Below are the code and all the weights of a small trained network. Each question names an input and a class and asks about switching units off, where a switched-off unit gives its printed mean instead of its output.

import numpy as np


def w(rows, s, z=0):
    codes = np.array(rows[::2]) - 128.0
    scale = np.full(codes.shape[1], s)
    scale[-1] = z or s
    return codes * scale


def f(y):
    return np.maximum(y, 0)


def log_softmax(a):
    a = a - a.max(-1, keepdims=True)
    return a - np.log(np.exp(a).sum(-1, keepdims=True))


def net(x, mask):
    res = np.array(x, float).reshape(1, 4) / 4 @ E
    y = f(res @ A[0][:, :-1].T + A[0][:, -1])
    res = res + np.where(mask, y, B[0][:, -1]) @ B[0][:, :-1]
    return log_softmax(res[-1] @ U[:, :-1].T + U[:, -1])


A, B = {}, {}
E = w([
[198,192,86,73,186,215,254],'x0',
[97,197,224,228,221,38,231],'x1',
[125,114,120,121,130,110,142],'x2',
[245,61,96,207,253,125,64],'x3',
],0.0078)
A[0] = w([
[99,134,153,105,110,79,81,76],'N1',
[54,215,189,66,20,150,192,96],'N2',
[166,205,71,61,192,206,207,70],'N3',
[84,180,225,246,167,43,192,139],'N4',
[47,76,162,205,68,52,18,8],'N5',
[201,207,85,90,134,180,207,66],'N6',
[36,211,134,71,44,115,183,77],'N7',
[1,190,164,73,68,163,174,79],'N8',
[253,84,105,210,216,145,83,72],'N9',
[224,90,117,193,216,116,114,21],'N10',
[60,75,150,170,88,62,47,69],'N11',
[163,62,83,179,190,162,140,71],'N12',
[91,193,236,166,212,62,185,130],'N13',
[141,111,145,108,136,78,157,75],'N14',
[169,172,70,87,174,183,218,23],'N15',
[135,122,104,139,108,130,138,5],'N16',
[100,123,147,127,131,114,84,58],'N17',
[130,173,125,148,120,131,99,59],'N18',
[124,58,6,10,82,168,40,132],'N19',
[151,38,56,41,52,193,61,138],'N20',
],0.0071,0.0028)
B[0] = w([
[162,95,158,163,99,124,112,154],'N1',
[59,44,84,50,213,50,58,242],'N2',
[167,66,235,198,12,82,175,223],'N3',
[157,225,60,123,139,253,188,254],'N4',
[184,71,191,205,66,94,176,208],'N5',
[185,80,236,194,39,58,161,208],'N6',
[103,72,103,83,197,106,71,226],'N7',
[67,64,112,53,222,97,72,226],'N8',
[31,63,83,62,195,31,19,223],'N9',
[79,82,82,70,182,89,104,203],'N10',
[202,92,231,203,20,54,202,193],'N11',
[72,87,117,110,154,92,86,178],'N12',
[156,239,63,122,139,246,161,243],'N13',
[126,138,89,112,114,131,136,141],'N14',
[164,101,183,169,31,80,160,201],'N15',
[134,150,136,134,127,120,108,128],'N16',
[139,113,152,109,99,130,144,144],'N17',
[122,136,141,138,133,122,129,128],'N18',
[134,214,44,154,154,217,208,242],'N19',
[157,242,81,121,160,221,175,235],'N20',
],0.0067,0.011)
U = w([
[132,248,77,134,139,191,161,231],'0',
[79,92,103,99,186,75,57,155],'1',
[156,115,202,172,33,86,153,6],'2',
],0.013,0.00014)

Each question gives the input, the list of numbers given to net, and the class t.
The units are the neurons (one row each of A and B). Each row of codes is followed by its name. A weight is (code - 128) times the scale printed after its matrix; where a second scale follows, it is the last column's (A, B and U).
mask holds one flag per neuron, in row order. A switched-off neuron (its flag False) gives its mean, the last column of its row in B, instead of its output. The means were averaged over made-up inputs and are rounded, as every weight is.
A unit's drop is (log p(t) with every unit on - log p(t) with that unit switched off) / (log p(t) with every unit on - log p(t) with every unit switched off).
The circuit of an input: a set's keep is (log p(t) with only the set's units on - log p(t) with every unit switched off) / (log p(t) with every unit on - log p(t) with every unit switched off). Starting from the 12 units with the biggest drops (on a tie, the unit counted first), units are removed one at a time, each time the one whose removal leaves the highest keep (on an exact tie, the one counted first), for as long as the keep stays at least 0.8.
circuit, biggest first: the units of the circuit, biggest drop first
most important unit: the unit with the biggest drop
k most important neurons: the k neurons with the biggest drops, biggest first
drop of u: that unit's drop, to one decimal
input [-2,3,-8,3], class 0: circuit, biggest first	(N2)
input [3,2,-7,-2], class 2: circuit, biggest first	(N19, N20)
input [-5,-4,5,-1], class 2: 2 most important neurons	(N11, N4)
input [4,-4,-4,5], class 1: 4 most important neurons	(N9, N4, N13, N12)
input [5,4,7,-5], class 1: 2 most important neurons	(N2, N8)
input [-4,4,3,0], class 0: 3 most important neurons	(N4, N3, N6)
input [7,-5,-6,6], class 2: 2 most important neurons	(N3, N6)
input [4,1,7,4], class 1: 2 most important neurons	(N9, N11)
input [2,-8,-6,6], class 0: 2 most important neurons	(N19, N20)
input [8,2,-2,8], class 1: 4 most important neurons	(N9, N10, N12, N11)
input [4,3,-4,-3], class 2: 2 most important neurons	(N19, N20)
input [7,-1,8,-8], class 1: 2 most important neurons	(N2, N8)
input [8,3,-1,-7], class 2: 3 most important neurons	(N3, N6, N15)
input [2,0,-2,-2], class 1: most important unit	N11
input [-3,-3,-3,1], class 0: 2 most important neurons	(N3, N6)
input [-5,-7,0,6], class 0: 2 most important neurons	(N19, N20)
input [-5,7,1,2], class 0: drop of N4	0.3
input [-2,3,0,2], class 0: drop of N2	0.2
input [8,7,-1,4], class 2: drop of N3	1.0
input [4,2,0,5], class 1: circuit, biggest first	(N9)
